Below are the code and all the weights of a small trained network. Each question names an input and a class and asks about switching units off, where a switched-off unit gives its printed mean instead of its output.

import numpy as np


def w(rows, s, z=0):
    codes = np.array(rows[::2]) - 128.0
    scale = np.full(codes.shape[1], s)
    scale[-1] = z or s
    return codes * scale


def norm(h):
    return h / np.sqrt((h * h).mean(-1, keepdims=True) + 1e-5)


def f(y):
    return y / 2 * (1 + np.tanh(0.7978845608 * (y + 0.044715 * y**3)))


def log_softmax(a):
    a = a - a.max(-1, keepdims=True)
    return a - np.log(np.exp(a).sum(-1, keepdims=True))


def net(x, mask):
    res = np.array(x, float).reshape(1, 6) / 4 @ E
    u = 0
    for l in range(4):
        y = f(norm(res) @ A[l][:, :-1].T + A[l][:, -1])
        res = res + np.where(mask[u : u + 4], y, B[l][:, -1]) @ B[l][:, :-1]
        u += 4
    return log_softmax(norm(res)[-1] @ U[:, :-1].T + U[:, -1])


A, B = {}, {}
E = w([
[150,94,208,48,212,254,171],'x0',
[216,221,169,71,149,73,102],'x1',
[151,113,127,147,130,115,144],'x2',
[105,138,123,109,128,138,111],'x3',
[108,136,128,116,126,138,107],'x4',
[184,183,37,178,155,228,105],'x5',
],0.0064)
A[0] = w([
[147,217,18,210,254,217,153,38],'L0N1',
[11,52,91,187,95,249,211,2],'L0N2',
[162,105,151,166,172,169,98,143],'L0N3',
[134,37,127,82,239,174,121,70],'L0N4',
],0.005,0.0026)
B[0] = w([
[168,89,216,174,10,154,116,254],'L0N1',
[255,9,109,37,176,61,40,241],'L0N2',
[82,230,58,47,195,212,106,158],'L0N3',
[53,187,166,202,169,128,189,191],'L0N4',
],0.0084,0.0035)
A[1] = w([
[148,192,202,166,140,126,99,3],'L1N1',
[113,137,175,154,195,212,195,45],'L1N2',
[104,110,196,127,135,106,118,98],'L1N3',
[203,244,116,1,129,115,148,104],'L1N4',
],0.009,0.0024)
B[1] = w([
[139,66,69,110,193,114,78,166],'L1N1',
[90,187,72,92,134,89,165,234],'L1N2',
[165,61,163,133,11,170,210,166],'L1N3',
[119,55,104,138,124,112,105,254],'L1N4',
],0.011,0.0045)
A[2] = w([
[185,246,113,189,99,253,40,70],'L2N1',
[194,127,123,5,198,160,188,92],'L2N2',
[97,230,81,244,47,42,98,3],'L2N3',
[184,73,85,118,177,43,78,223],'L2N4',
],0.0073,0.0018)
B[2] = w([
[206,86,119,107,115,67,164,217],'L2N1',
[42,123,99,177,161,98,142,222],'L2N2',
[56,227,120,126,158,140,158,222],'L2N3',
[86,74,152,159,172,248,58,254],'L2N4',
],0.013,0.0061)
A[3] = w([
[102,96,199,63,51,52,156,3],'L3N1',
[132,68,135,160,185,98,78,33],'L3N2',
[142,138,254,103,87,132,165,213],'L3N3',
[233,69,119,129,95,86,145,161],'L3N4',
],0.0096,0.00047)
B[3] = w([
[187,147,75,118,152,109,93,203],'L3N1',
[195,164,253,166,163,190,65,254],'L3N2',
[189,148,118,157,95,135,182,167],'L3N3',
[145,165,89,95,124,76,147,240],'L3N4',
],0.015,0.0044)
U = w([
[148,43,152,148,193,196,59,144],'0',
[53,201,95,134,190,143,179,248],'1',
[245,135,83,109,113,98,158,25],'2',
],0.013,0.0016)

Each question gives the input, the list of numbers given to net, and the class t.
The units are the neurons (one row each of A and B). Each row of codes is followed by its name. A weight is (code - 128) times the scale printed after its matrix; where a second scale follows, it is the last column's (A, B and U).
mask holds one flag per neuron, layer by layer. A switched-off neuron (its flag False) gives its mean, the last column of its row in B, instead of its output. The means were averaged over made-up inputs and are rounded, as every weight is.
A unit's drop is (log p(t) with every unit on - log p(t) with that unit switched off) / (log p(t) with every unit on - log p(t) with every unit switched off).
The circuit of an input: a set's keep is (log p(t) with only the set's units on - log p(t) with every unit switched off) / (log p(t) with every unit on - log p(t) with every unit switched off). Starting from the 12 units with the biggest drops (on a tie, the unit counted first), units are removed one at a time, each time the one whose removal leaves the highest keep (on an exact tie, the one counted first), for as long as the keep stays at least 0.8.
units of the circuit, in order: the units of the circuit, biggest drop first
unit that matters most: the unit with the biggest drop
k most important neurons: the k neurons with the biggest drops, biggest first
top k neurons in layer l: the k neurons of layer l with the biggest drops, biggest first
drop of u: that unit's drop, to one decimal
input [-4,-1,-8,-5,-1,2], class 1: units of the circuit, in order -> [L2N3]
input [-5,1,3,-6,7,-3], class 1: 2 most important neurons -> [L0N2; L2N3]
input [8,2,8,-2,2,8], class 1: 3 most important neurons -> [L1N2; L2N2; L0N4]
input [6,-5,-1,5,1,5], class 1: 2 most important neurons -> [L0N4; L1N2]
input [-8,8,-4,4,8,-1], class 0: top 2 neurons in layer 2 -> [L2N4; L2N2]
input [-4,1,8,2,7,5], class 2: 2 most important neurons -> [L2N1; L1N2]
input [-5,7,0,7,4,-7], class 0: 3 most important neurons -> [L0N1; L1N4; L2N4]
input [-8,8,-4,4,3,-1], class 0: 4 most important neurons -> [L2N4; L1N4; L1N2; L0N4]
input [-4,-2,5,-2,5,0], class 1: 2 most important neurons -> [L2N3; L0N2]
input [4,3,-8,-1,-4,1], class 1: 2 most important neurons -> [L0N2; L1N2]
input [-7,3,4,3,5,2], class 1: 2 most important neurons -> [L2N3; L0N2]
input [3,0,5,-2,-1,4], class 2: 2 most important neurons -> [L0N1; L2N1]
input [-8,8,4,-7,2,7], class 0: 4 most important neurons -> [L2N4; L1N2; L1N1; L1N4]
input [2,-6,-3,-3,1,8], class 2: top 2 neurons in layer 1 -> [L1N4; L1N1]
input [7,-4,-7,0,2,5], class 1: units of the circuit, in order -> [L1N2]
input [-3,1,1,2,6,4], class 2: 3 most important neurons -> [L2N1; L1N2; L0N1]
input [-3,7,6,1,4,-4], class 0: drop of L2N4 -> 0.2
input [2,2,-2,3,0,-8], class 2: drop of L3N2 -> 0.0
input [-5,7,4,8,-6,3], class 0: drop of L1N4 -> 0.1
input [-7,8,-4,-3,-6,2], class 0: drop of L1N4 -> 0.5
input [-8,0,0,-2,8,5], class 1: unit that matters most -> L2N3
